Below is a small trained network, with its code and all its weights. Each question gives an input and a target symbol and asks what happens when units are switched off, that is, made to give their printed mean instead of their output.

import numpy as np


def w(rows, s, z=0):
    codes = np.array(rows[::2]) - 128.0
    scale = np.full(codes.shape[1], s)
    scale[-1] = z or s
    return codes * scale


def norm(h):
    return h / np.sqrt((h * h).mean(-1, keepdims=True) + 1e-5)


def f(y):
    return y / 2 * (1 + np.tanh(0.7978845608 * (y + 0.044715 * y**3)))


def softmax(a):
    e = np.exp(a - a.max(-1, keepdims=True))
    return e / e.sum(-1, keepdims=True)


def log_softmax(a):
    a = a - a.max(-1, keepdims=True)
    return a - np.log(np.exp(a).sum(-1, keepdims=True))


def net(x, mask):
    ids = ['γεθμξφψ'.index(c) for c in x.split()]
    T = len(ids)
    res = E[ids] + P[:T]
    r = norm(res)
    for j in range(3):
        rows = slice(2 * j, 2 * j + 2)
        q, k, v = (r @ M[0][rows].T for M in (Q, K, V))
        z = softmax(np.where(np.tri(T) > 0, q @ k.T / 2**0.5, -1e9)) @ v
        o = O[0][rows]
        res = res + np.where(mask[j], z, o[:, -1]) @ o[:, :-1]
    y = f(norm(res) @ A[0][:, :-1].T + A[0][:, -1])
    res = res + np.where(mask[3:11], y, B[0][:, -1]) @ B[0][:, :-1]
    return log_softmax(norm(res)[-1] @ U[:, :-1].T + U[:, -1])


Q, K, V, O, A, B = {}, {}, {}, {}, {}, {}
E = w([
[48,116,99,102,57],'γ',
[146,238,168,102,120],'ε',
[175,174,108,66,107],'θ',
[136,117,148,22,192],'μ',
[153,208,63,161,201],'ξ',
[159,173,192,69,205],'φ',
[141,150,51,8,160],'ψ',
],0.018)
P = w([
[97,149,225,37,201],'0',
[254,110,206,105,17],'1',
[80,191,204,75,190],'2',
[222,101,192,127,36],'3',
[68,190,184,102,187],'4',
[215,99,173,139,31],'5',
[51,203,156,130,170],'6',
[211,87,150,156,42],'7',
[45,180,147,156,161],'8',
[198,78,124,173,48],'9',
[46,190,111,182,137],'10',
[202,74,107,198,42],'11',
[19,180,107,203,167],'12',
],0.011)
Q[0] = w([
[61,234,90,106,208],'H1',
[5,199,133,116,171],'H1',
[115,126,98,177,89],'H2',
[71,211,132,76,184],'H2',
[63,120,182,156,160],'H3',
[226,128,91,89,83],'H3',
],0.013)
K[0] = w([
[100,98,82,213,146],'H1',
[82,106,37,193,100],'H1',
[126,127,101,75,83],'H2',
[201,149,87,203,193],'H2',
[116,129,209,166,148],'H3',
[104,112,7,163,133],'H3',
],0.014)
V[0] = w([
[101,147,55,149,134],'H1',
[227,155,109,182,226],'H1',
[165,155,48,163,161],'H2',
[104,127,63,67,82],'H2',
[111,82,249,223,133],'H3',
[141,141,113,240,173],'H3',
],0.012)
O[0] = w([
[73,159,168,84,204,74],'H1',
[40,36,174,232,203,161],'H1',
[79,232,123,195,114,145],'H2',
[132,158,160,36,96,98],'H2',
[245,125,72,140,143,1],'H3',
[140,170,63,98,80,15],'H3',
],0.012,0.0081)
A[0] = w([
[89,180,141,38,145,142],'N1',
[151,154,207,172,139,139],'N2',
[176,117,119,48,102,200],'N3',
[180,109,166,120,9,55],'N4',
[145,36,126,199,49,77],'N5',
[109,217,53,84,25,214],'N6',
[64,90,189,131,46,2],'N7',
[70,34,132,197,125,158],'N8',
],0.014,0.0057)
B[0] = w([
[148,104,76,143,78,190],'N1',
[168,120,84,157,87,202],'N2',
[111,153,65,153,136,187],'N3',
[139,135,113,137,228,182],'N4',
[170,23,78,158,91,191],'N5',
[183,140,5,80,79,215],'N6',
[195,175,202,119,124,195],'N7',
[180,198,99,93,74,254],'N8',
],0.016,0.01)
U = w([
[129,192,20,79,144,117],'γ',
[157,41,102,235,69,98],'ε',
[145,179,217,77,97,100],'θ',
[144,113,141,54,250,136],'μ',
[59,120,134,199,193,255],'ξ',
[204,115,154,117,255,106],'φ',
[79,114,132,62,176,125],'ψ',
],0.008,0.0045)

Each question gives the input, a string of symbols that net reads in full, and the target symbol t.
The units are the heads (2 rows each of Q, K, V and O) and the neurons (one row each of A and B). Each row of codes is followed by its name. A weight is (code - 128) times the scale printed after its matrix; where a second scale follows, it is the last column's (O, A, B and U).
mask holds one flag per unit, heads first, then neurons. A switched-off unit (its flag False) gives its mean, the last column of its rows in O or B, instead of its output. The means were averaged over made-up inputs and are rounded, as every weight is.
A unit's drop is (log p(t) with every unit on - log p(t) with that unit switched off) / (log p(t) with every unit on - log p(t) with every unit switched off).
The circuit of an input: a set's keep is (log p(t) with only the set's units on - log p(t) with every unit switched off) / (log p(t) with every unit on - log p(t) with every unit switched off). Starting from all 11 units, units are removed one at a time, each time the one whose removal leaves the highest keep (on an exact tie, the one counted first), for as long as the keep stays at least 0.8.
units of the circuit, in order: the units of the circuit, biggest drop first
unit that matters most: the unit with the biggest drop
top k neurons: the k neurons with the biggest drops, biggest first
which heads matter: for each layer, one digit per head in row order, 1 if its drop is at least 0.15 and else 0, layers parted by /
drop when u is switched off: that unit's drop, to one decimal
input ξ φ ε φ μ ε θ, target ξ: top neuron -> N6
input θ ξ ψ μ φ ε γ ψ φ ξ, target θ: which heads matter -> 011
input γ θ φ μ ξ μ ψ θ ε ψ θ ψ, target θ: units of the circuit, in order -> H3, N7
input ε γ ε θ ψ μ, target θ: which heads matter -> 001
input γ μ ε θ, target φ: top 3 neurons -> N4, N6, N1
input μ ε μ θ, target φ: which heads matter -> 000
input ε ψ ψ γ, target θ: top 2 neurons -> N7, N6
input μ μ γ μ ε ε, target φ: which heads matter -> 010
input ψ φ ψ ψ φ, target φ: top 3 neurons -> N6, N8, N5
input θ μ γ μ, target φ: which heads matter -> 110
input μ ψ ψ, target ψ: units of the circuit, in order -> H3, N6
input ψ μ φ φ ε φ ε φ μ, target μ: units of the circuit, in order -> H2, N6, N5
input φ ε ε, target ε: which heads matter -> 001
input ψ θ μ μ μ φ μ ξ φ φ θ, target ξ: which heads matter -> 100
input φ μ ε μ ε ψ ψ φ, target θ: top neuron -> N8
input θ φ μ ψ μ, target μ: top 3 neurons -> N6, N5, N8
input μ γ θ ξ ψ φ ψ ξ, target θ: top 2 neurons -> N7, N6
input ξ ξ γ φ φ γ φ ξ φ μ θ ε μ, target ξ: drop when N1 is switched off -> 0.0
input ε ξ φ ψ, target θ: drop when H3 is switched off -> 0.5
input ε φ ε μ ψ μ φ, target φ: unit that matters most -> H3
input ξ ψ ψ θ, target θ: drop when H3 is switched off -> 1.8
input ξ θ φ φ ψ μ, target θ: top 2 neurons -> N7, N8
